Below is a small trained network, with its code and all its weights. Each question gives an input and a class and asks what happens when units are switched off, that is, made to give their printed mean instead of their output.

import numpy as np


def w(rows, s, z=0):
    codes = np.array(rows[::2]) - 128.0
    scale = np.full(codes.shape[1], s)
    scale[-1] = z or s
    return codes * scale


def f(y):
    return y / 2 * (1 + np.tanh(0.7978845608 * (y + 0.044715 * y**3)))


def log_softmax(a):
    a = a - a.max(-1, keepdims=True)
    return a - np.log(np.exp(a).sum(-1, keepdims=True))


def net(x, mask):
    res = np.array(x, float).reshape(1, 4) / 4 @ E
    y = f(res @ A[0][:, :-1].T + A[0][:, -1])
    res = res + np.where(mask, y, B[0][:, -1]) @ B[0][:, :-1]
    return log_softmax(res[-1] @ U[:, :-1].T + U[:, -1])


A, B = {}, {}
E = w([
[143,165,4,133,129,94,156,199,141,166,74,126],'x0',
[131,104,127,121,132,118,150,133,121,112,115,86],'x1',
[176,108,154,165,142,77,70,132,53,134,95,143],'x2',
[102,98,93,42,233,95,117,150,161,92,149,174],'x3',
],0.012)
A[0] = w([
[231,143,99,186,75,113,131,127,67,157,88,126,145],'N1',
[35,125,78,93,164,167,128,169,223,131,187,147,6],'N2',
[70,78,167,77,176,159,110,90,163,66,163,129,131],'N3',
[192,165,127,207,100,135,95,194,86,164,88,96,116],'N4',
[146,195,74,92,133,79,188,196,199,182,107,112,252],'N5',
[189,132,109,188,68,96,92,162,105,166,55,114,113],'N6',
[142,150,166,183,3,200,191,66,130,162,139,77,125],'N7',
[203,55,179,146,168,55,38,96,45,112,142,160,112],'N8',
],0.0066,0.0027)
B[0] = w([
[49,193,165,157,132,68,104,67,127,131,171,87,219],'N1',
[125,148,84,172,44,134,93,129,156,20,160,108,208],'N2',
[72,106,151,164,55,61,116,144,246,72,181,114,225],'N3',
[65,182,136,158,94,81,117,125,122,134,181,67,211],'N4',
[181,138,122,104,176,198,225,114,78,195,102,170,236],'N5',
[95,196,212,122,82,63,153,127,153,137,136,65,213],'N6',
[255,59,91,33,110,254,173,198,76,112,29,242,254],'N7',
[214,134,90,98,156,198,219,182,81,125,7,195,238],'N8',
],0.0076,0.0087)
U = w([
[170,102,90,100,127,163,107,171,158,78,86,164,252],'0',
[186,146,121,106,170,148,133,136,79,205,66,120,143],'1',
[1,169,164,177,94,40,41,90,189,106,190,2,50],'2',
],0.0068,0.0015)

Each question gives the input, the list of numbers given to net, and the class t.
The units are the neurons (one row each of A and B). Each row of codes is followed by its name. A weight is (code - 128) times the scale printed after its matrix; where a second scale follows, it is the last column's (A, B and U).
mask holds one flag per neuron, in row order. A switched-off neuron (its flag False) gives its mean, the last column of its row in B, instead of its output. The means were averaged over made-up inputs and are rounded, as every weight is.
A unit's drop is (log p(t) with every unit on - log p(t) with that unit switched off) / (log p(t) with every unit on - log p(t) with every unit switched off).
The circuit of an input: a set's keep is (log p(t) with only the set's units on - log p(t) with every unit switched off) / (log p(t) with every unit on - log p(t) with every unit switched off). Starting from all 8 units, units are removed one at a time, each time the one whose removal leaves the highest keep (on an exact tie, the one counted first), for as long as the keep stays at least 0.8.
circuit, biggest first: the units of the circuit, biggest drop first
most important unit: the unit with the biggest drop
top k neurons: the k neurons with the biggest drops, biggest first
drop of u: that unit's drop, to one decimal
input [7,-8,-4,0], class 1: top 3 neurons : N5, N3, N7
input [6,-2,2,-8], class 2: most important unit : N1
input [6,7,6,8], class 1: circuit, biggest first : N5, N3
input [7,0,-4,0], class 1: top 2 neurons : N5, N3
input [-2,5,-5,1], class 2: top 2 neurons : N7, N8
input [-6,2,-2,2], class 2: top 2 neurons : N7, N3
input [8,7,2,8], class 1: top 3 neurons : N5, N3, N7
input [-6,1,-5,-7], class 0: top 2 neurons : N7, N5
input [-6,-8,0,2], class 2: top 2 neurons : N7, N3
input [2,6,8,-5], class 2: top 3 neurons : N1, N4, N6
input [-8,-8,-3,3], class 2: drop of N3 : 0.1
input [-2,-6,-3,2], class 2: drop of N8 : 0.2
input [7,-2,-2,0], class 1: drop of N3 : 0.1
